Below is a small trained network, with its code and all its weights. Each question gives an input and a class and asks what happens when units are switched off, that is, made to give their printed mean instead of their output.

import numpy as np


def w(rows, s, z=0):
    codes = np.array(rows[::2]) - 128.0
    scale = np.full(codes.shape[1], s)
    scale[-1] = z or s
    return codes * scale


def f(y):
    return np.maximum(y, 0)


def log_softmax(a):
    a = a - a.max(-1, keepdims=True)
    return a - np.log(np.exp(a).sum(-1, keepdims=True))


def net(x, mask):
    res = np.array(x, float).reshape(1, 6) / 4 @ E
    y = f(res @ A[0][:, :-1].T + A[0][:, -1])
    res = res + np.where(mask, y, B[0][:, -1]) @ B[0][:, :-1]
    return log_softmax(res[-1] @ U[:, :-1].T + U[:, -1])


A, B = {}, {}
E = w([
[114,100,114,129,118,93,129,151,132,123],'x0',
[158,118,145,95,109,127,130,162,149,132],'x1',
[111,142,90,144,124,120,107,138,128,168],'x2',
[188,30,63,120,122,173,131,87,44,184],'x3',
[203,101,177,253,135,48,56,70,140,166],'x4',
[85,59,132,173,67,219,70,103,176,77],'x5',
],0.013)
A[0] = w([
[179,117,184,156,135,76,7,102,113,140,147],'neuron 0',
[164,111,57,51,159,106,192,146,37,135,187],'neuron 1',
[125,70,135,211,117,181,122,142,91,48,113],'neuron 2',
[42,239,169,106,181,160,146,230,203,30,220],'neuron 3',
[118,234,109,55,175,163,152,153,80,218,191],'neuron 4',
[3,193,91,4,171,156,101,162,212,87,208],'neuron 5',
[241,12,147,162,163,135,82,99,84,209,51],'neuron 6',
[168,187,126,60,200,21,197,98,82,175,254],'neuron 7',
[235,37,105,154,167,118,95,87,111,160,59],'neuron 8',
[198,169,162,204,172,71,35,129,235,90,160],'neuron 9',
[171,75,90,62,114,243,81,106,124,114,121],'neuron 10',
[87,81,73,63,59,211,129,84,111,129,108],'neuron 11',
[134,63,46,64,134,196,150,142,22,125,119],'neuron 12',
[84,69,93,48,87,134,92,166,96,138,137],'neuron 13',
[127,74,15,178,105,164,98,147,126,174,136],'neuron 14',
[232,75,141,170,186,94,72,114,119,144,134],'neuron 15',
[105,183,216,191,113,89,47,115,203,96,140],'neuron 16',
[150,70,144,135,124,209,127,95,177,174,126],'neuron 17',
[87,152,140,115,161,62,173,227,149,147,152],'neuron 18',
[78,67,116,182,23,248,44,112,230,94,170],'neuron 19',
[125,185,185,79,229,11,81,112,161,150,177],'neuron 20',
],0.0078,0.0068)
B[0] = w([
[37,192,116,134,80,85,116,129,141,170,213],'neuron 0',
[196,157,126,61,218,153,194,147,132,210,193],'neuron 1',
[74,79,96,115,160,176,128,170,95,126,175],'neuron 2',
[64,124,119,186,95,126,197,87,187,163,253],'neuron 3',
[136,149,163,82,144,175,169,90,138,158,194],'neuron 4',
[82,54,41,146,91,149,181,69,190,91,237],'neuron 5',
[57,41,102,141,97,128,201,97,201,142,215],'neuron 6',
[178,181,151,137,164,87,165,97,105,255,228],'neuron 7',
[104,123,89,155,81,142,214,76,222,163,197],'neuron 8',
[105,163,219,130,108,107,91,194,115,178,233],'neuron 9',
[165,114,62,134,106,137,138,188,112,99,186],'neuron 10',
[191,105,97,123,110,194,118,145,87,73,186],'neuron 11',
[229,162,129,16,179,175,98,184,64,126,194],'neuron 12',
[168,98,100,128,150,156,133,136,132,143,169],'neuron 13',
[139,115,136,132,109,161,146,119,108,106,183],'neuron 14',
[96,190,118,159,91,93,158,104,173,153,209],'neuron 15',
[87,139,187,96,112,91,54,208,134,144,222],'neuron 16',
[129,99,93,131,71,151,149,163,148,118,170],'neuron 17',
[153,171,165,122,107,110,141,85,150,158,183],'neuron 18',
[82,41,136,110,66,169,62,189,130,86,246],'neuron 19',
[174,200,129,204,114,60,107,94,124,188,213],'neuron 20',
],0.0092,0.019)
U = w([
[137,167,121,154,115,94,193,7,160,134,237],'0',
[63,74,109,172,89,160,119,117,189,72,141],'1',
[176,239,201,184,138,58,62,128,115,127,71],'2',
[84,129,228,128,116,114,1,219,116,112,39],'3',
[189,162,151,86,231,152,123,162,74,139,221],'4',
[199,98,90,109,132,166,60,161,47,35,3],'5',
],0.0092,0.0025)

Each question gives the input, the list of numbers given to net, and the class t.
The units are the neurons (one row each of A and B). Each row of codes is followed by its name. A weight is (code - 128) times the scale printed after its matrix; where a second scale follows, it is the last column's (A, B and U).
mask holds one flag per neuron, in row order. A switched-off neuron (its flag False) gives its mean, the last column of its row in B, instead of its output. The means were averaged over made-up inputs and are rounded, as every weight is.
A unit's drop is (log p(t) with every unit on - log p(t) with that unit switched off) / (log p(t) with every unit on - log p(t) with every unit switched off).
unit that matters most: the unit with the biggest drop
k most important neurons: the k neurons with the biggest drops, biggest first
drop of u: that unit's drop, to one decimal
input [0,3,7,3,0,-2], class 4: 2 most important neurons : [neuron 3; neuron 5]
input [-6,3,7,0,3,-4], class 2: unit that matters most : neuron 5
input [3,2,-8,-4,1,4], class 3: 3 most important neurons : [neuron 16; neuron 6; neuron 8]
input [-7,3,5,-4,3,0], class 2: 2 most important neurons : [neuron 19; neuron 20]
input [1,-4,-5,-7,2,0], class 2: 2 most important neurons : [neuron 19; neuron 20]
input [-7,-8,7,6,0,-8], class 4: 4 most important neurons : [neuron 12; neuron 1; neuron 3; neuron 5]
input [0,2,0,0,5,-1], class 2: 3 most important neurons : [neuron 5; neuron 3; neuron 9]
input [-4,2,4,0,4,5], class 3: 2 most important neurons : [neuron 5; neuron 3]
input [5,8,8,3,0,-2], class 4: 2 most important neurons : [neuron 3; neuron 5]
input [8,-1,-7,-3,5,0], class 2: 2 most important neurons : [neuron 19; neuron 20]
input [-8,8,8,1,-4,4], class 5: drop of neuron 6 : 0.1
input [-2,-7,-1,3,0,5], class 5: drop of neuron 3 : 0.2
input [4,-6,4,1,0,-4], class 4: drop of neuron 3 : 0.4
input [-7,-5,6,3,0,7], class 5: unit that matters most : neuron 3
